Every row comes from one small tree of marks. The marks that hang from a mark follow it in brackets, in alphabetical order. Every link used is in the known rows. Which tree was each row made from?
Known rows
lepa{baza konub{rudu{beku pidu{pemel} vimez} talo}}: -79	-16	-135	-680	-5	-610	-370	188	187	94	90	89	-550	-341	-29	99	-132	-200	-79	305	330	178	-115	-405	-122	71	557	-117	206	-491	-191	-65	-294	-298	588	141	1	365	4	-138	-139	-348	-71	89	-147	-259	71	-160	-196	-16	165	-171	167	356
talo{konub{pemel{baza pidu} rudu}}: -99	38	76	-447	176	-289	-214	188	30	-225	82	-130	-455	-455	70	-33	213	-379	-98	95	130	-166	-443	-347	-26	-16	198	33	68	-354	-89	-130	-512	-685	422	358	-158	51	-141	219	108	187	-14	97	143	-152	139	-93	13	-256	96	9	253	342
sivos{pokas{baza lepa} rudu{vimez} tizil}: 162	212	171	-353	429	-87	-214	-79	86	-336	-161	-40	-732	-62	-181	188	-11	-72	-362	315	103	161	-340	-208	-120	306	455	-363	147	-120	-357	-422	-72	-344	407	256	112	-296	1	33	-117	258	-47	115	-101	8	40	-89	-234	-164	-180	-233	48	281
pidu{mifum{tadod{rudu{beku}}} pemel{baza} talo}: -304	-209	-34	-66	145	-97	-427	23	-157	42	-305	67	-377	-108	78	-133	355	-323	7	479	44	-78	-79	-46	-205	-203	485	-492	-168	-566	-92	50	-80	-195	664	531	94	-82	-349	-229	16	72	-114	-47	-7	12	28	234	296	-483	34	-48	52	56
pemel{baza pidu{mifum{tadod{bafum}}}}: -87	192	-61	-216	114	-94	-164	31	-15	-157	-228	-155	-350	-137	43	-113	217	-195	-174	313	-43	-50	-253	-78	67	-215	308	-85	-159	-355	-165	-52	-355	-314	698	441	-46	-130	-174	93	-31	342	-32	46	-17	204	-70	221	141	-372	-59	-175	87	82
konub{rudu{pidu vimez} talo}: 126	122	-48	-616	3	-541	-215	101	54	-130	239	157	-545	-521	111	124	-146	-36	-295	186	160	151	-292	-405	44	70	341	-114	128	-339	-69	-71	-310	-592	440	38	9	128	167	-1	-170	50	-156	92	-72	-229	62	-166	-82	-95	150	-150	136	339
sivos{mifum rudu{beku{bafum} vimez{pidu}} tizil{pokas}}: -318	279	-61	-378	72	-57	-349	206	-13	-298	96	-148	-549	23	-56	153	-9	-144	-612	509	325	-34	-408	-163	-138	-21	668	-402	129	-91	-76	-287	-290	-103	545	227	304	-116	77	-171	121	315	-48	66	-332	-313	-118	-99	-137	-52	58	-44	225	179
tadod{mifum{sivos{tizil}} pemel{baza}}: -154	72	66	-206	335	-6	-174	-56	26	-408	-114	147	-350	-240	-75	-112	408	-305	-180	244	102	-157	-184	-162	-14	-90	437	-314	-44	-482	-224	-105	-430	-161	386	645	-37	-6	-300	-6	54	250	-113	84	-4	105	250	-41	-25	-387	-109	-207	87	-58
talo{konub{pemel{pidu{mifum}} rudu{beku vimez}}}: -240	49	-12	-404	-22	-350	-404	322	2	-23	79	-60	-403	-303	194	7	112	-351	-326	372	182	-215	-469	-398	-149	-216	350	-78	-40	-75	14	-125	-379	-541	396	331	-88	193	-127	-216	-55	175	-142	-61	-44	-388	-24	-133	24	-280	154	62	259	418
lepa{baza konub{pemel}}: 22	9	23	-381	163	-332	-75	-41	97	-147	-87	90	-527	-282	-29	-24	33	-229	101	172	115	-8	-156	-133	66	174	423	14	134	-162	-248	-141	-487	-235	253	331	-186	207	-137	331	163	-174	-145	19	167	-40	148	-17	-36	-201	149	-243	141	287
pokas{baza lepa{konub}}: 178	130	-140	-282	253	-203	-27	-171	114	-200	-290	101	-465	-288	-47	-59	14	-196	-116	130	-79	178	-253	-76	60	175	395	50	154	-64	-459	-102	-290	-226	178	374	-77	20	-87	202	-50	38	-250	176	372	169	41	1	-8	-141	-31	-303	164	188
pokas{baza lepa{konub{pemel{pidu}}}}: 153	154	-74	-533	135	-278	-94	46	19	-221	-172	-4	-452	-322	-12	-49	127	-366	-100	120	-23	65	-338	-302	-54	145	281	115	143	-107	-415	-117	-403	-353	288	427	-141	115	-82	251	-82	123	-174	90	365	25	56	-35	-32	-215	-95	-339	270	342
pidu{pemel{baza} talo vimez{konub rudu{beku}}}: -386	-84	-55	-285	8	-403	-219	12	0	93	-189	-125	-579	-289	-168	-9	383	-211	-148	346	44	-42	86	-81	-309	66	362	-292	-62	-281	-100	-48	-102	-151	585	403	-82	21	-93	-89	74	-62	-142	-96	247	79	-48	190	88	-411	124	52	38	184
sivos{rudu talo{konub{pemel{pidu{mifum}}}} tizil}: -118	25	275	-369	202	-220	-612	404	-248	-339	251	2	-579	-156	83	83	331	-434	-236	225	80	-26	-291	-425	-165	71	296	-154	-9	-240	-68	-387	-328	-484	509	419	31	-6	-22	143	46	454	-368	-139	-122	-192	-93	-217	-55	-238	297	17	499	416
pidu{mifum{sivos tadod} talo vimez{konub{pemel{baza}}}}: -202	-29	235	-239	276	-212	-331	95	-84	-120	-81	-116	-584	-348	115	-74	521	-61	-7	493	-43	-214	12	13	-122	-100	294	-250	-219	-390	-14	-110	-104	-270	642	476	-210	136	-282	343	-54	167	-150	-213	106	77	79	21	89	-655	102	-89	5	291
talo{konub{pemel{baza pidu{mifum{tadod} vimez{rudu}}}}}: -371	-50	137	-354	162	-281	-232	154	-69	-163	-153	-246	-391	-309	86	-40	372	-273	-30	401	9	-126	-210	-281	-123	-112	236	-176	-125	-324	-66	-117	-269	-544	770	499	-122	-35	-276	75	66	273	42	-101	46	-66	3	4	52	-520	102	71	211	311
pemel{baza pidu{mifum talo{konub{rudu}} vimez}}: -170	149	62	-195	208	-347	-309	148	-236	-97	1	-178	-533	-178	33	-72	391	-182	-338	290	15	19	-129	-1	-176	-98	241	-93	-60	-196	-122	8	-28	-460	457	295	-76	47	-22	20	-174	158	-183	-62	37	127	-17	69	-89	-416	308	132	118	286
tadod{pemel pidu{talo} rudu}: 3	69	-101	-327	41	-218	-31	51	-256	-214	-48	269	-330	-234	-100	-4	185	-371	-91	86	5	207	-58	-278	-229	89	124	-166	29	-221	-138	117	-390	-357	343	517	-57	-114	42	-139	212	284	-137	2	126	114	200	96	-13	-281	218	-163	-28	124
tizil{baza pokas{lepa{konub}}}: 170	224	-228	-375	347	-141	-34	-100	153	-282	-228	-50	-377	-179	-83	-11	34	-103	-166	298	-55	23	-379	-170	40	173	465	-29	136	-131	-396	-151	-280	-192	229	324	18	-7	36	217	-50	-3	-183	170	234	-36	101	202	-15	-99	100	-182	-115	113
beku{tadod{bafum{baza konub} pemel}}: -303	-110	33	-436	38	82	-158	-96	75	-27	-277	16	-181	-278	-171	-104	165	-192	57	140	-97	149	-264	-45	144	-107	271	4	-85	-256	-125	-27	-407	-285	718	611	-79	-248	83	177	279	266	-10	87	201	134	216	216	20	-212	-187	-174	-327	-94
talo{konub{pemel{pidu}}}: -86	98	-23	-362	-6	-221	-247	156	77	-137	138	-16	-455	-425	128	-68	169	-402	-125	47	83	-101	-407	-344	-42	-21	184	99	54	-40	-119	-105	-553	-441	259	375	-197	89	-45	291	177	195	-174	-58	153	-94	51	-82	58	-256	102	-123	298	315
pemel{pidu{mifum vimez{rudu{talo}}}}: -152	94	-19	-412	-103	-422	-228	104	-107	-89	20	-17	-513	-246	95	-36	281	-118	-338	312	-49	119	-52	-157	-252	-107	341	-238	-12	-79	-126	-143	-175	-357	489	293	-8	66	50	-225	-133	226	-329	-65	-43	-65	-140	10	84	-417	231	37	144	94
mifum{sivos{pokas talo{konub{rudu}} tizil}}: -12	100	341	-175	333	-83	-470	98	240	-355	352	-21	-701	-372	133	63	215	-193	-283	228	89	-27	-298	-306	25	89	426	-201	132	-316	-128	-436	-393	-503	250	205	46	-26	37	383	97	300	-263	0	-222	-135	182	-358	-265	-174	359	36	262	202
vimez{pidu{mifum{tadod} pemel} rudu}: -181	-81	-23	-424	-12	-185	-237	126	-134	-118	-245	4	-246	-400	176	-90	259	-285	-32	498	-118	176	-127	-331	51	-117	352	-459	-59	-308	-276	16	-407	-430	676	508	93	-17	-261	9	256	251	-56	-42	3	-114	-100	-20	232	-319	132	-36	227	242
konub{pemel{pidu{mifum vimez}} rudu talo}: 40	151	138	-621	6	-456	-191	217	-393	-205	115	93	-461	-288	222	-7	177	-240	-261	384	-2	-111	-329	-275	1	12	215	-176	-73	-249	-115	-4	-256	-644	553	218	-41	249	-35	75	-126	163	-199	-210	70	-266	-41	-113	-28	-425	224	-47	223	411
tadod{bafum{pemel} mifum{sivos} pidu}: -47	166	41	-314	-27	-106	-46	111	-13	-179	37	178	-207	-157	24	-89	336	-365	-224	230	-132	-222	-236	-150	139	-236	261	-87	-57	-146	-126	86	-643	-362	320	626	-108	47	-57	-163	211	384	-209	-8	72	97	121	-4	-46	-273	88	-210	-137	-2
sivos{pokas{baza} tizil}: 64	217	58	-198	320	71	-155	-211	54	-361	-102	-10	-681	-151	48	-10	72	-113	-396	149	92	155	-317	-45	115	163	520	-369	63	-182	-300	-278	-280	-128	214	368	129	-140	-45	335	120	89	-53	46	8	67	163	-19	-152	-122	-174	-343	101	113
pidu{mifum talo vimez{konub rudu{beku{bafum}}}}: -471	8	-104	-94	-185	-310	-265	41	-153	33	-137	-194	-429	-136	-62	3	265	-173	-455	479	-59	-63	-46	169	-104	-67	429	-273	-98	69	11	-55	-71	-244	515	277	80	44	64	-186	84	106	-341	-141	228	-11	-186	85	42	-361	362	68	175	259
konub{pemel rudu talo}: 171	-21	108	-539	79	-397	-137	95	-180	-222	158	221	-500	-502	218	30	-46	-266	-68	213	23	-135	-409	-306	181	156	263	-163	25	-384	-127	-67	-454	-691	379	141	-44	158	-76	239	74	88	-205	-21	176	-318	98	-167	78	-246	188	-93	177	359
tadod{mifum{sivos} pidu{talo}}: 74	212	-16	-149	57	-262	-136	59	-104	-126	143	224	-481	-323	88	-154	305	-226	-310	121	-64	-44	-45	-92	-35	-182	327	-108	5	-165	-197	82	-396	-244	122	490	-13	132	5	-8	-22	316	-345	13	24	103	162	-43	-75	-384	277	-194	-20	-7
pemel{pidu{mifum{sivos} vimez{konub}}}: -140	357	36	-307	44	-206	-208	79	105	-152	-13	-105	-458	-326	110	-98	457	-84	-306	301	-72	-38	-60	-87	-187	-212	258	23	55	47	-112	-125	-425	-303	390	449	-166	186	-22	199	-67	227	-298	-119	65	82	-62	-70	-11	-478	172	-111	230	156
rudu{pidu{mifum{tadod}} vimez{konub}}: -104	49	-57	-434	50	-227	-319	44	232	-90	-108	-60	-429	-434	119	26	97	-13	-211	293	5	183	-179	-342	-55	-148	376	-127	-99	-143	-8	-208	-242	-247	602	449	-72	60	-40	131	-90	205	-61	-20	-15	-95	8	-27	99	-193	8	-245	163	299
sivos{mifum{tadod} pokas{baza} rudu tizil}: 91	105	352	-249	455	212	-306	-81	-11	-423	-129	-57	-775	-75	114	-4	21	-183	-273	270	58	120	-327	-58	19	104	636	-508	19	-375	-256	-429	-203	-190	571	407	247	-300	-264	329	150	363	104	103	-219	-151	107	-198	-109	-188	-153	-293	255	103
vimez{konub{pemel{baza}} rudu{beku{mifum tadod} talo}}: -449	-361	6	-413	39	-216	-328	3	169	-75	-129	-66	-493	-509	43	-76	321	-298	-36	108	71	-246	-214	-218	-185	-131	560	-286	-174	-400	128	-444	-401	-372	706	661	96	-30	-285	-37	174	247	-187	125	243	-288	68	2	320	-375	-56	106	69	132
bafum{baza pemel tadod{pidu{talo{konub}} rudu{beku}}}: -306	-156	-51	-294	-56	-110	-367	65	-74	92	53	8	-371	-313	144	113	439	-378	-5	154	-11	141	-1	-233	-275	-245	338	-186	44	-339	4	-9	-512	-241	545	696	-21	-60	119	-256	63	146	-249	57	55	-138	430	171	8	-219	-53	-89	-295	14
talo{konub{rudu{pidu{mifum}}}}: -55	62	-56	-332	105	-251	-303	144	-75	-194	-6	34	-347	-383	215	-96	173	-273	-339	193	-30	61	-421	-222	120	-157	372	-135	44	-170	-32	-89	-340	-565	343	375	25	123	-7	-37	98	178	-175	69	66	-220	30	-215	28	-63	287	-7	320	370
lepa{konub{pemel talo}}: 100	-11	29	-411	101	-425	-204	35	31	-160	157	218	-511	-408	118	-19	-38	-219	55	111	7	-38	-250	-256	96	180	312	32	32	-194	-203	-126	-446	-380	299	222	-125	241	-10	413	78	-38	-307	-78	171	-79	30	-159	23	-223	224	-205	237	297
pidu{mifum pemel talo vimez{konub rudu}}: -238	-56	62	-330	31	-351	-265	84	-245	26	-229	-15	-424	-185	-70	-66	417	-214	-187	426	-245	80	62	-29	-135	81	251	-325	-146	-56	-137	-26	-18	-352	550	375	-69	45	-67	-2	82	104	-284	-266	230	94	-185	99	114	-384	362	87	94	300
vimez{pidu{talo} rudu}: -6	72	-93	-289	-61	-459	-96	35	-132	-136	32	-20	-538	-518	84	42	175	-138	-207	212	-35	235	14	-196	-60	71	308	-234	132	-100	-243	34	-444	-412	272	271	48	-47	123	56	116	165	-277	89	136	12	8	13	71	-283	282	10	119	262
lepa{baza konub{pemel{pidu{vimez}} rudu}}: -27	159	128	-645	78	-484	-39	100	0	-155	3	-106	-518	-239	-41	41	93	-234	-14	309	188	33	-152	-263	-122	70	282	84	221	-156	-209	-49	-411	-413	442	178	-193	272	-45	258	18	-143	0	-28	56	-121	120	-60	-262	-343	252	-123	207	364
pidu{mifum{tadod{bafum pemel{baza}}} talo{konub{rudu}}}: -156	-152	39	-157	300	-95	-323	165	-256	-147	-241	-104	-262	-147	-1	-81	199	-371	-13	393	-86	-43	-269	-33	88	-60	199	-209	-289	-524	-103	67	-137	-518	759	410	-101	-172	-311	-16	141	334	28	22	77	151	55	91	64	-317	209	103	-46	274
pemel{baza pidu{mifum talo vimez{konub rudu{beku}}}}: -338	132	-74	-206	-7	-448	-222	61	-97	-16	-178	-291	-585	-258	-26	-5	481	-135	-367	321	-12	-7	123	-67	-403	-116	393	-192	-60	-157	-76	-127	-174	-218	578	508	-3	46	18	-186	-198	127	-240	-32	186	33	-59	189	52	-486	162	73	126	195
pidu{mifum talo vimez{konub{pemel{baza}} rudu}}: -232	-100	142	-332	188	-461	-150	58	-289	-152	-215	-116	-557	-277	-78	12	458	-115	-143	363	-148	-122	8	-2	-112	155	282	-291	-209	-216	-26	-135	-69	-456	567	474	-129	21	-110	37	6	131	-193	-163	330	25	-22	104	105	-460	233	91	16	397
beku{mifum{sivos} pidu{pemel}}: -194	258	17	-305	13	55	-277	-19	68	-157	97	239	-280	-290	86	-320	487	-227	-310	244	76	-201	-266	-112	38	-238	382	-202	79	-145	-81	-117	-521	-312	311	488	71	119	-145	263	289	196	-362	32	23	45	-31	-196	115	-389	88	-143	188	164
pidu{mifum{tadod} pemel{baza} vimez{konub{rudu{beku}}}}: -353	-97	53	-373	152	-124	-287	41	-2	-19	-340	-116	-375	-232	72	-91	313	-225	-89	578	46	-114	-195	-156	-136	-206	412	-364	-209	-443	-70	-76	-89	-203	830	528	-38	115	-396	-11	62	39	89	-110	102	-141	-20	86	144	-435	-6	-28	135	192
pemel{baza pidu{mifum talo vimez}}: -116	258	-15	-174	99	-307	-207	14	-266	-84	-59	-57	-589	-95	-22	-112	438	-80	-390	306	32	34	13	68	-208	-68	324	-188	-110	-146	-188	9	-3	-141	411	362	-66	49	19	27	-234	120	-253	-144	41	250	-53	274	7	-508	102	-115	33	159
lepa{baza konub{rudu{beku{pidu tadod}}}}: -175	165	-65	-408	15	-136	-129	-59	235	11	-29	-38	-429	-334	38	-196	99	-176	-140	162	254	112	-191	-218	-44	-154	533	-32	316	-277	-175	-182	-620	-187	600	386	132	175	21	228	196	-75	-48	290	-12	-172	216	-126	-138	-260	93	-126	173	166
bafum{baza konub pemel tadod{mifum pidu{vimez}}}: -308	-90	199	-561	-48	-73	-143	-149	-58	-49	-65	46	-210	-234	13	31	489	-127	-100	240	-181	172	-19	-151	-49	-329	368	-156	-133	-159	-114	24	-275	-107	641	844	-79	42	150	-27	-43	202	-101	-33	150	-69	445	240	-155	-303	-203	-330	-484	-210
talo{konub{pemel rudu}}: -33	-65	91	-380	132	-250	-189	123	-13	-187	73	73	-412	-456	161	-27	48	-364	-66	180	37	-162	-508	-278	140	35	224	-44	44	-165	-56	-87	-475	-654	261	249	-147	84	-143	227	272	135	-122	1	197	-254	102	-193	54	-197	244	23	238	383

Which tree is each row?
-104	34	-29	-412	-1	-41	-130	-6	86	-232	-142	32	-206	-351	55	-22	122	-390	103	212	86	146	-207	-456	-239	-118	159	-95	102	-330	-156	34	-590	-420	603	471	-70	-184	-188	70	177	313	63	82	12	-34	189	78	105	-430	-21	-215	189	30 => mifum{tadod{pemel{pidu} rudu}}
180	242	-195	-339	371	-106	-7	-176	93	-254	-340	6	-388	-170	-9	-66	21	-145	-170	216	-90	116	-337	-120	53	191	442	-2	205	-128	-465	-138	-309	-225	191	368	13	-16	-63	242	-56	52	-151	181	331	50	118	125	-65	-96	-16	-249	-23	99 => tizil{pokas{baza lepa{konub}}}
206	135	102	-759	129	-633	-23	125	-87	-179	-18	-10	-576	-344	-46	141	47	-286	49	298	51	43	-189	-381	-131	299	220	122	190	-277	-389	-97	-290	-566	571	169	-181	303	24	211	-280	-65	-137	-19	210	-152	109	-136	-235	-315	225	-112	195	502 => pokas{lepa{baza konub{pemel{pidu{vimez}} rudu talo}}}
-111	-272	216	-516	170	-333	-308	63	74	-201	112	24	-517	-486	57	17	164	-134	-6	155	51	-57	-320	-180	-47	-34	380	-167	-32	-471	-6	-236	-193	-546	487	346	-102	90	-29	161	4	96	-140	158	169	-242	210	-75	121	-234	68	-46	-28	105 => bafum{konub{pemel{baza} rudu{talo}}}
126	-37	99	-485	300	-385	-32	16	42	-265	-178	51	-416	-376	-85	-7	145	-306	36	269	-43	-149	-392	-307	26	165	298	-23	71	-312	-270	-211	-301	-558	402	323	-162	116	-131	190	-32	87	-112	115	313	-108	113	-77	36	-246	116	-83	194	384 => pokas{lepa{konub{pemel{baza} rudu}}}
-44	138	169	-141	216	87	-268	-70	120	-121	-182	-102	-477	-182	166	-122	250	14	-129	459	-141	-137	-259	106	235	-217	465	-263	-134	-321	-148	-193	-402	-346	524	480	23	-145	-110	175	80	295	-85	-4	-176	31	130	-24	-6	-359	-42	-139	-240	20 => pidu{mifum{sivos{pokas} tadod{bafum{baza}}}}
20	80	-80	-376	-10	-463	-209	30	106	-14	159	173	-575	-440	157	119	-207	-82	-261	306	220	-41	-285	-296	-37	6	436	-147	79	-268	-108	-75	-351	-429	352	49	19	130	5	-113	-154	-18	-237	72	-38	-283	33	-71	6	-236	114	-64	82	198 => konub{rudu{beku vimez} talo}
147	91	-107	-737	321	-397	-225	121	8	-209	-102	25	-336	-311	-54	-34	159	-279	-81	272	-47	58	-373	-475	-18	205	381	-142	161	-654	-345	-165	-195	-537	664	292	66	177	45	125	-178	6	-34	122	139	-174	110	-41	-81	-7	143	-100	83	304 => tizil{pokas{lepa{konub{rudu{pidu{pemel{baza}}} talo}}}}
-464	21	-101	-147	-185	-151	-313	-71	354	53	67	-45	-351	-228	-113	50	-73	-60	-369	327	218	-24	-313	-4	-19	-189	511	-39	52	89	-2	-95	-195	-162	354	185	2	15	159	-13	71	21	-221	58	42	-44	-21	92	-17	-179	41	-214	57	10 => rudu{beku{bafum{konub}} vimez}
-218	-21	-221	-568	-10	-453	-397	120	262	46	51	37	-606	-479	-77	65	115	-130	-196	128	244	34	-154	-386	-194	80	446	-143	-63	-474	-63	-162	-250	-180	651	448	-74	183	0	-76	-125	-91	-84	17	74	-78	10	-7	72	-79	-158	-226	105	282 => rudu{beku pidu{pemel{baza}} vimez{konub{talo}}}
160	173	-37	-640	125	-473	-88	52	-107	-203	-50	48	-575	-304	-10	40	70	-242	-89	176	7	96	-246	-265	-93	287	220	123	76	-158	-424	-28	-212	-361	437	305	-158	198	2	263	-237	30	-209	-56	346	73	3	-88	-166	-313	-37	-302	207	397 => pokas{baza lepa{konub{pemel{pidu{vimez}} talo}}}
-317	10	-221	-506	-26	-326	-335	80	334	49	-78	-37	-528	-397	-146	3	208	-158	-254	185	263	10	-188	-353	-232	-42	464	-156	-35	-317	-21	-168	-260	-70	555	513	-119	126	-48	-125	4	-65	3	31	71	-48	12	74	87	-104	-193	-238	111	245 => rudu{beku pidu{pemel{baza}} vimez{konub}}
-268	156	-54	-436	7	48	38	-84	-181	-189	-153	276	-214	-149	-111	-185	255	-333	-238	187	86	69	-199	-228	-84	-112	249	-193	-158	-28	-87	-13	-289	-118	555	645	11	-54	-143	71	352	366	-17	-169	81	116	72	157	-72	-426	-2	-214	-40	82 => beku{mifum tadod{pemel pidu{vimez}}}
-137	-107	-126	-474	53	-240	-463	153	-102	-76	-32	171	-495	-247	30	-191	389	-222	-268	198	51	77	-207	-135	-67	-70	502	-424	-170	-513	-110	-158	-39	-164	555	534	2	164	-106	-198	-33	72	-202	-21	-30	-22	-50	29	243	-131	-54	-195	102	157 => rudu{pidu{mifum pemel{baza}} talo}
-76	302	-118	-354	28	-266	68	51	-153	-177	-201	22	-385	-69	-106	-12	202	-119	-350	227	-195	52	-185	-19	43	-11	141	43	-216	136	-64	-9	-265	-232	493	540	-162	28	94	-7	159	325	-147	-174	218	257	-151	63	-65	-206	229	-118	2	244 => tadod{bafum pidu{mifum vimez{konub}}}
21	-56	-29	-538	32	-337	-226	204	-165	-245	-82	-65	-412	-480	235	77	76	-195	46	289	-176	8	-295	-264	208	64	186	-80	-293	-286	-125	-28	-504	-509	772	532	-84	73	-122	315	140	339	-95	-98	242	-62	-80	-152	174	-229	101	-97	140	483 => vimez{konub{pemel talo} pidu{mifum{tadod{bafum}}}}
-132	-87	-22	-606	-30	-401	-336	225	152	-125	134	-173	-640	-558	125	37	229	-305	-150	93	198	-155	-299	-401	-325	-98	361	-74	-8	-461	13	-305	-460	-398	544	456	-107	209	-88	-3	-83	131	-109	153	167	-363	143	-88	156	-271	-43	-35	194	229 => vimez{konub{pemel{baza pidu} rudu{beku talo}}}
-84	244	-54	-395	-34	-386	168	-33	-80	-167	-35	113	-452	-299	-58	26	125	-133	-280	229	-8	132	-77	-255	-82	40	213	-141	104	-20	-149	-15	-373	-349	366	337	-49	-9	107	-56	191	203	-130	-44	86	34	8	34	-106	-310	238	-98	72	135 => tadod{pidu{vimez{rudu}}}
-165	-277	193	-593	-25	-207	-321	151	58	-37	84	7	-342	-371	40	-50	39	-251	15	185	-86	-31	-463	-169	120	-139	272	-64	-92	-311	69	-147	-272	-604	742	230	-66	-34	69	188	204	307	-91	56	103	-182	61	-59	86	-245	141	5	-75	96 => beku{tadod{bafum{konub{pemel rudu{talo}}}}}
187	55	28	-412	237	-470	-99	-46	78	-162	19	92	-564	-391	62	64	-149	-129	70	144	67	169	-89	-139	108	203	424	33	244	-379	-322	-111	-473	-498	374	118	-26	211	-39	299	-50	-189	-212	178	83	-82	157	-140	-134	-120	329	-102	154	232 => lepa{baza konub{rudu talo}}
